Below is a small trained network, with its code and all its weights. Each question gives an input and a class and asks what happens when units are switched off, that is, made to give their printed mean instead of their output.

import numpy as np


def w(rows, s, z=0):
    codes = np.array(rows[::2]) - 128.0
    scale = np.full(codes.shape[1], s)
    scale[-1] = z or s
    return codes * scale


def norm(h):
    return h / np.sqrt((h * h).mean(-1, keepdims=True) + 1e-5)


def f(y):
    return y / 2 * (1 + np.tanh(0.7978845608 * (y + 0.044715 * y**3)))


def log_softmax(a):
    a = a - a.max(-1, keepdims=True)
    return a - np.log(np.exp(a).sum(-1, keepdims=True))


def net(x, mask):
    res = np.array(x, float).reshape(1, 7) / 4 @ E
    u = 0
    for l in range(2):
        y = f(norm(res) @ A[l][:, :-1].T + A[l][:, -1])
        res = res + np.where(mask[u : u + 5], y, B[l][:, -1]) @ B[l][:, :-1]
        u += 5
    return log_softmax(norm(res)[-1] @ U[:, :-1].T + U[:, -1])


A, B = {}, {}
E = w([
[72,111,188,71,147,145],'x0',
[164,110,190,159,123,39],'x1',
[132,164,125,67,81,109],'x2',
[200,159,127,103,146,112],'x3',
[127,171,134,126,155,150],'x4',
[165,159,84,123,202,141],'x5',
[125,9,133,97,106,132],'x6',
],0.014)
A[0] = w([
[152,162,185,122,120,188,70],'0.n1',
[201,90,21,74,197,128,118],'0.n2',
[95,179,58,139,184,234,61],'0.n3',
[199,101,124,189,251,119,3],'0.n4',
[201,181,98,205,98,119,45],'0.n5',
],0.019,0.0063)
B[0] = w([
[146,134,174,72,118,91,147],'0.n1',
[196,93,89,56,89,174,248],'0.n2',
[48,175,127,194,136,218,254],'0.n3',
[171,123,251,191,144,104,211],'0.n4',
[130,147,46,160,112,71,206],'0.n5',
],0.021,0.0099)
A[1] = w([
[92,153,147,51,157,113,35],'1.n1',
[41,1,125,131,84,88,34],'1.n2',
[169,85,137,184,237,99,2],'1.n3',
[121,191,91,128,138,41,41],'1.n4',
[76,158,102,107,227,171,75],'1.n5',
],0.025,0.0035)
B[1] = w([
[106,178,162,94,55,113,166],'1.n1',
[83,4,106,121,153,95,247],'1.n2',
[151,114,192,154,102,123,180],'1.n3',
[125,136,68,121,198,85,190],'1.n4',
[94,147,165,122,199,161,203],'1.n5',
],0.029,0.012)
U = w([
[96,174,171,67,87,68,31],'0',
[79,6,135,100,128,99,175],'1',
[173,99,34,171,55,183,4],'2',
[203,111,207,198,113,97,166],'3',
[49,166,139,156,146,209,230],'4',
[199,103,115,39,88,170,80],'5',
[157,154,44,159,179,51,161],'6',
],0.021,0.0036)

Each question gives the input, the list of numbers given to net, and the class t.
The units are the neurons (one row each of A and B). Each row of codes is followed by its name. A weight is (code - 128) times the scale printed after its matrix; where a second scale follows, it is the last column's (A, B and U).
mask holds one flag per neuron, layer by layer. A switched-off neuron (its flag False) gives its mean, the last column of its row in B, instead of its output. The means were averaged over made-up inputs and are rounded, as every weight is.
A unit's drop is (log p(t) with every unit on - log p(t) with that unit switched off) / (log p(t) with every unit on - log p(t) with every unit switched off).
The circuit of an input: a set's keep is (log p(t) with only the set's units on - log p(t) with every unit switched off) / (log p(t) with every unit on - log p(t) with every unit switched off). Starting from all 10 units, units are removed one at a time, each time the one whose removal leaves the highest keep (on an exact tie, the one counted first), for as long as the keep stays at least 0.8.
circuit, biggest first: the units of the circuit, biggest drop first
most important unit: the unit with the biggest drop
top k neurons: the k neurons with the biggest drops, biggest first
k most important neurons of layer l: the k neurons of layer l with the biggest drops, biggest first
drop of u: that unit's drop, to one decimal
input [0,-6,-3,4,-4,7,3], class 5: most important unit	0.n2
input [-2,8,-4,6,0,-6,-4], class 6: top 2 neurons	0.n5; 1.n4
input [-7,-6,3,1,-8,1,-1], class 2: circuit, biggest first	0.n2; 0.n5
input [-7,4,-2,-8,-2,2,-3], class 6: top 2 neurons	0.n5; 1.n4
input [8,-6,1,4,-6,5,4], class 5: top 2 neurons	0.n2; 1.n2
input [-8,6,-2,7,0,4,-2], class 3: top 2 neurons	0.n4; 1.n3
input [-7,3,0,1,-7,2,5], class 5: top 2 neurons	0.n2; 0.n3
input [4,3,7,5,6,2,-3], class 0: top 3 neurons	1.n1; 0.n5; 0.n3
input [7,2,4,-3,7,1,-3], class 0: 2 most important neurons of layer 0	0.n1; 0.n3
input [-4,-4,7,4,8,-3,-6], class 6: top 3 neurons	0.n5; 1.n4; 0.n1
input [-2,-3,0,5,0,1,2], class 2: 2 most important neurons of layer 0	0.n2; 0.n3
input [-7,5,-2,7,8,6,-6], class 3: top 3 neurons	0.n4; 1.n3; 1.n2
input [-6,-6,2,-5,2,4,3], class 4: top 2 neurons	0.n3; 1.n5
input [-3,-1,2,5,-7,8,8], class 5: circuit, biggest first	0.n2
input [-8,3,-6,6,-5,-7,3], class 3: top 2 neurons	1.n3; 0.n4
input [-3,-4,-4,7,-2,-1,4], class 2: 2 most important neurons of layer 1	1.n5; 1.n1
input [6,6,6,-7,4,6,-7], class 0: 2 most important neurons of layer 0	0.n3; 0.n5
input [-8,-3,-2,8,1,4,-1], class 2: 3 most important neurons of layer 0	0.n2; 0.n5; 0.n3
input [8,-3,7,8,3,0,-7], class 0: top 2 neurons	1.n1; 0.n1
input [7,3,8,-4,-8,7,-8], class 0: circuit, biggest first	1.n1
input [4,8,-1,6,1,-3,-2], class 3: top 2 neurons	0.n5; 1.n2
input [-7,-6,-5,6,-3,8,-7], class 2: top 3 neurons	0.n2; 0.n5; 0.n4
input [-8,4,-4,6,3,-2,4], class 3: drop of 1.n5	0.0
input [1,4,-2,7,-8,0,-6], class 6: drop of 0.n5	3.8
input [-2,-8,4,5,-2,-2,6], class 5: drop of 0.n2	0.1
